Below are the code and all the weights of a small trained network. Each question names an input and a target symbol and asks about switching units off, where a switched-off unit gives its printed mean instead of its output.

import numpy as np


def w(rows, s, z=0):
    codes = np.array(rows[::2]) - 128.0
    scale = np.full(codes.shape[1], s)
    scale[-1] = z or s
    return codes * scale


def norm(h):
    return h / np.sqrt((h * h).mean(-1, keepdims=True) + 1e-5)


def f(y):
    return np.maximum(y, 0)


def softmax(a):
    e = np.exp(a - a.max(-1, keepdims=True))
    return e / e.sum(-1, keepdims=True)


def log_softmax(a):
    a = a - a.max(-1, keepdims=True)
    return a - np.log(np.exp(a).sum(-1, keepdims=True))


def net(x, mask):
    ids = ['αβγδεθμσω'.index(c) for c in x.split()]
    T = len(ids)
    res = E[ids] + P[:T]
    r = norm(res)
    for j in range(2):
        rows = slice(4 * j, 4 * j + 4)
        q, k, v = (r @ M[0][rows].T for M in (Q, K, V))
        z = softmax(np.where(np.tri(T) > 0, q @ k.T / 4**0.5, -1e9)) @ v
        o = O[0][rows]
        res = res + np.where(mask[j], z, o[:, -1]) @ o[:, :-1]
    y = f(norm(res) @ A[0][:, :-1].T + A[0][:, -1])
    res = res + np.where(mask[2:10], y, B[0][:, -1]) @ B[0][:, :-1]
    return log_softmax(norm(res)[-1] @ U[:, :-1].T + U[:, -1])


Q, K, V, O, A, B = {}, {}, {}, {}, {}, {}
E = w([
[89,153,106],'α',
[78,96,122],'β',
[114,110,2],'γ',
[126,98,22],'δ',
[125,132,109],'ε',
[96,170,143],'θ',
[90,77,11],'μ',
[105,105,8],'σ',
[203,173,130],'ω',
],0.021)
P = w([
[154,254,14],'0',
[182,182,58],'1',
[188,145,87],'2',
[197,133,110],'3',
[206,118,115],'4',
[205,111,123],'5',
],0.0081)
Q[0] = w([
[166,254,139],'H1',
[105,84,168],'H1',
[86,36,113],'H1',
[166,151,122],'H1',
[152,107,116],'H2',
[155,152,137],'H2',
[193,100,130],'H2',
[114,167,74],'H2',
],0.017)
K[0] = w([
[192,117,217],'H1',
[46,101,103],'H1',
[59,68,6],'H1',
[186,216,219],'H1',
[99,145,156],'H2',
[181,122,173],'H2',
[95,164,198],'H2',
[179,174,66],'H2',
],0.014)
V[0] = w([
[174,46,116],'H1',
[54,119,113],'H1',
[142,146,182],'H1',
[85,150,145],'H1',
[147,134,134],'H2',
[177,255,97],'H2',
[113,163,161],'H2',
[169,113,167],'H2',
],0.013)
O[0] = w([
[203,182,72,114],'H1',
[103,2,123,121],'H1',
[68,168,125,82],'H1',
[11,84,149,109],'H1',
[115,129,127,128],'H2',
[146,219,176,248],'H2',
[84,82,161,107],'H2',
[86,136,126,82],'H2',
],0.0073,0.012)
A[0] = w([
[181,191,213,90],'N1',
[144,183,122,198],'N2',
[95,103,11,86],'N3',
[127,123,11,109],'N4',
[135,187,132,254],'N5',
[63,44,122,87],'N6',
[144,135,190,101],'N7',
[209,76,245,242],'N8',
],0.012,0.0054)
B[0] = w([
[177,140,179,195],'N1',
[108,68,111,232],'N2',
[108,171,153,216],'N3',
[51,176,169,239],'N4',
[117,1,136,254],'N5',
[217,179,84,148],'N6',
[85,109,170,141],'N7',
[56,175,93,171],'N8',
],0.0082,0.0083)
U = w([
[66,183,69,255],'α',
[145,64,56,107],'β',
[151,42,94,89],'γ',
[75,137,167,204],'δ',
[156,251,166,128],'ε',
[193,58,141,88],'θ',
[75,117,126,70],'μ',
[125,98,142,122],'σ',
[111,127,128,50],'ω',
],0.017,0.0066)

Each question gives the input, a string of symbols that net reads in full, and the target symbol t.
The units are the heads (4 rows each of Q, K, V and O) and the neurons (one row each of A and B). Each row of codes is followed by its name. A weight is (code - 128) times the scale printed after its matrix; where a second scale follows, it is the last column's (O, A, B and U).
mask holds one flag per unit, heads first, then neurons. A switched-off unit (its flag False) gives its mean, the last column of its rows in O or B, instead of its output. The means were averaged over made-up inputs and are rounded, as every weight is.
A unit's drop is (log p(t) with every unit on - log p(t) with that unit switched off) / (log p(t) with every unit on - log p(t) with every unit switched off).
most important unit: the unit with the biggest drop
k most important neurons: the k neurons with the biggest drops, biggest first
which heads matter: for each layer, one digit per head in row order, 1 if its drop is at least 0.15 and else 0, layers parted by /
drop of u: that unit's drop, to one decimal
input β δ β ε μ, target α: most important unit -> N5
input μ ε δ β, target α: which heads matter -> 00
input α θ δ δ θ ε, target δ: which heads matter -> 10
input γ δ α, target γ: which heads matter -> 00
input ε δ β, target α: which heads matter -> 10
input β θ σ β δ, target α: 3 most important neurons -> (N5 N4 N3)
input δ ε ε, target θ: 2 most important neurons -> (N5 N4)
input ω μ β θ β ε, target δ: which heads matter -> 11
input σ α ω β δ, target α: 2 most important neurons -> (N4 N5)
input β δ ε ω θ β, target β: 2 most important neurons -> (N6 N4)
input γ δ γ δ α, target γ: drop of N3 -> 0.0
input δ ε β δ θ, target δ: drop of H1 -> 0.8
input δ θ α, target δ: drop of H1 -> 2.1
